Below are the code and all the weights of a small trained network. Each question names an input and a class and asks about switching units off, where a switched-off unit gives its printed mean instead of its output.

import numpy as np


def w(rows, s, z=0):
    codes = np.array(rows[::2]) - 128.0
    scale = np.full(codes.shape[1], s)
    scale[-1] = z or s
    return codes * scale


def norm(h):
    return h / np.sqrt((h * h).mean(-1, keepdims=True) + 1e-5)


def f(y):
    return np.maximum(y, 0)


def log_softmax(a):
    a = a - a.max(-1, keepdims=True)
    return a - np.log(np.exp(a).sum(-1, keepdims=True))


def net(x, mask):
    res = np.array(x, float).reshape(1, 2) / 4 @ E
    u = 0
    for l in range(2):
        y = f(norm(res) @ A[l][:, :-1].T + A[l][:, -1])
        res = res + np.where(mask[u : u + 8], y, B[l][:, -1]) @ B[l][:, :-1]
        u += 8
    return log_softmax(norm(res)[-1] @ U[:, :-1].T + U[:, -1])


A, B = {}, {}
E = w([
[156,170,169,148,151,113,56,209,155,203,254],'x0',
[27,147,120,225,241,164,132,177,145,75,123],'x1',
],0.0097)
A[0] = w([
[108,129,123,113,119,111,117,135,130,125,131,84],'0.n1',
[51,93,92,143,177,120,154,115,152,88,160,208],'0.n2',
[89,186,88,72,123,175,149,186,52,153,128,58],'0.n3',
[122,179,168,136,132,103,76,168,175,173,167,186],'0.n4',
[102,3,14,2,143,167,79,155,116,84,208,164],'0.n5',
[124,210,157,166,89,87,180,86,191,151,15,125],'0.n6',
[163,165,104,81,33,143,160,163,53,158,152,190],'0.n7',
[150,93,120,128,159,176,154,111,85,75,81,251],'0.n8',
],0.0051,0.0022)
B[0] = w([
[151,91,155,119,137,149,64,135,132,138,121,128],'0.n1',
[246,185,199,183,3,139,183,132,76,217,93,253],'0.n2',
[154,121,113,144,130,45,137,214,103,136,59,128],'0.n3',
[152,50,89,63,128,187,157,94,69,36,96,254],'0.n4',
[147,107,149,184,118,128,141,103,130,128,141,164],'0.n5',
[108,65,122,126,107,133,114,116,159,151,185,202],'0.n6',
[157,99,201,182,180,50,87,41,209,176,93,238],'0.n7',
[75,125,73,45,126,90,74,170,159,127,245,252],'0.n8',
],0.0066,0.0048)
A[1] = w([
[151,46,150,138,227,144,121,56,135,60,58,132],'1.n1',
[145,135,156,152,155,129,95,151,145,168,162,103],'1.n2',
[29,133,119,165,126,58,92,151,198,174,245,218],'1.n3',
[6,159,130,251,245,125,131,159,164,98,104,64],'1.n4',
[157,126,130,156,134,207,174,154,63,85,82,103],'1.n5',
[129,151,147,155,184,132,88,181,134,132,197,128],'1.n6',
[30,110,91,144,182,122,159,85,141,54,46,28],'1.n7',
[97,154,128,115,230,103,57,175,164,129,189,2],'1.n8',
],0.015,0.0018)
B[1] = w([
[112,199,136,167,166,159,127,214,94,125,153,180],'1.n1',
[27,140,69,131,124,133,182,112,124,71,60,177],'1.n2',
[129,202,146,166,185,145,130,174,85,101,97,177],'1.n3',
[255,157,201,83,70,13,69,22,185,228,93,249],'1.n4',
[143,219,148,126,172,101,95,165,102,125,125,199],'1.n5',
[71,22,105,165,110,180,182,135,138,116,160,202],'1.n6',
[44,19,64,129,127,208,182,157,108,65,170,199],'1.n7',
[97,97,68,67,124,172,137,160,86,70,162,179],'1.n8',
],0.0095,0.018)
U = w([
[193,96,171,99,85,36,120,33,174,199,103,189],'0',
[55,9,53,90,113,180,191,142,99,72,168,132],'1',
[126,219,137,156,182,134,123,201,87,123,128,119],'2',
[134,81,101,154,171,191,76,118,239,160,122,2],'3',
],0.011,0.0042)

Each question gives the input, the list of numbers given to net, and the class t.
The units are the neurons (one row each of A and B). Each row of codes is followed by its name. A weight is (code - 128) times the scale printed after its matrix; where a second scale follows, it is the last column's (A, B and U).
mask holds one flag per neuron, layer by layer. A switched-off neuron (its flag False) gives its mean, the last column of its row in B, instead of its output. The means were averaged over made-up inputs and are rounded, as every weight is.
A unit's drop is (log p(t) with every unit on - log p(t) with that unit switched off) / (log p(t) with every unit on - log p(t) with every unit switched off).
The circuit of an input: a set's keep is (log p(t) with only the set's units on - log p(t) with every unit switched off) / (log p(t) with every unit on - log p(t) with every unit switched off). Starting from the 12 units with the biggest drops (on a tie, the unit counted first), units are removed one at a time, each time the one whose removal leaves the highest keep (on an exact tie, the one counted first), for as long as the keep stays at least 0.8.
units of the circuit, in order: the units of the circuit, biggest drop first
most important unit: the unit with the biggest drop
k most important neurons: the k neurons with the biggest drops, biggest first
top k neurons in layer l: the k neurons of layer l with the biggest drops, biggest first
drop when u is switched off: that unit's drop, to one decimal
input [-2,1], class 2: most important unit : 0.n4
input [3,4], class 0: 2 most important neurons : (0.n8 1.n4)
input [8,-7], class 1: top 3 neurons in layer 1 : (1.n4 1.n5 1.n2)
input [-3,2], class 2: 4 most important neurons : (1.n4 0.n4 0.n2 1.n7)
input [1,-3], class 2: top 2 neurons in layer 0 : (0.n7 0.n2)
input [-2,-3], class 2: units of the circuit, in order : (1.n4 1.n7 1.n6)
input [4,5], class 0: 2 most important neurons : (1.n4 0.n8)
input [-4,-3], class 1: top 4 neurons in layer 1 : (1.n4 1.n5 1.n3 1.n1)
input [-2,0], class 2: 3 most important neurons : (0.n8 1.n3 1.n4)
input [-7,7], class 0: 2 most important neurons : (1.n4 0.n4)
input [-5,-3], class 1: 2 most important neurons : (1.n4 0.n2)
input [-4,-2], class 1: 3 most important neurons : (1.n4 0.n2 1.n5)
input [5,-4], class 1: top 2 neurons in layer 1 : (1.n4 1.n2)
input [-2,3], class 2: most important neuron : (0.n2)
input [0,-2], class 2: 2 most important neurons : (0.n7 1.n4)
input [0,0], class 2: 2 most important neurons : (1.n4 1.n7)
input [-6,-5], class 1: top 3 neurons in layer 1 : (1.n4 1.n5 1.n1)
input [5,5], class 0: 3 most important neurons : (1.n4 0.n8 1.n7)
input [4,-2], class 1: top 3 neurons in layer 1 : (1.n4 1.n5 1.n3)
input [5,3], class 1: most important unit : 1.n6
input [4,3], class 1: drop when 1.n6 is switched off : 0.9
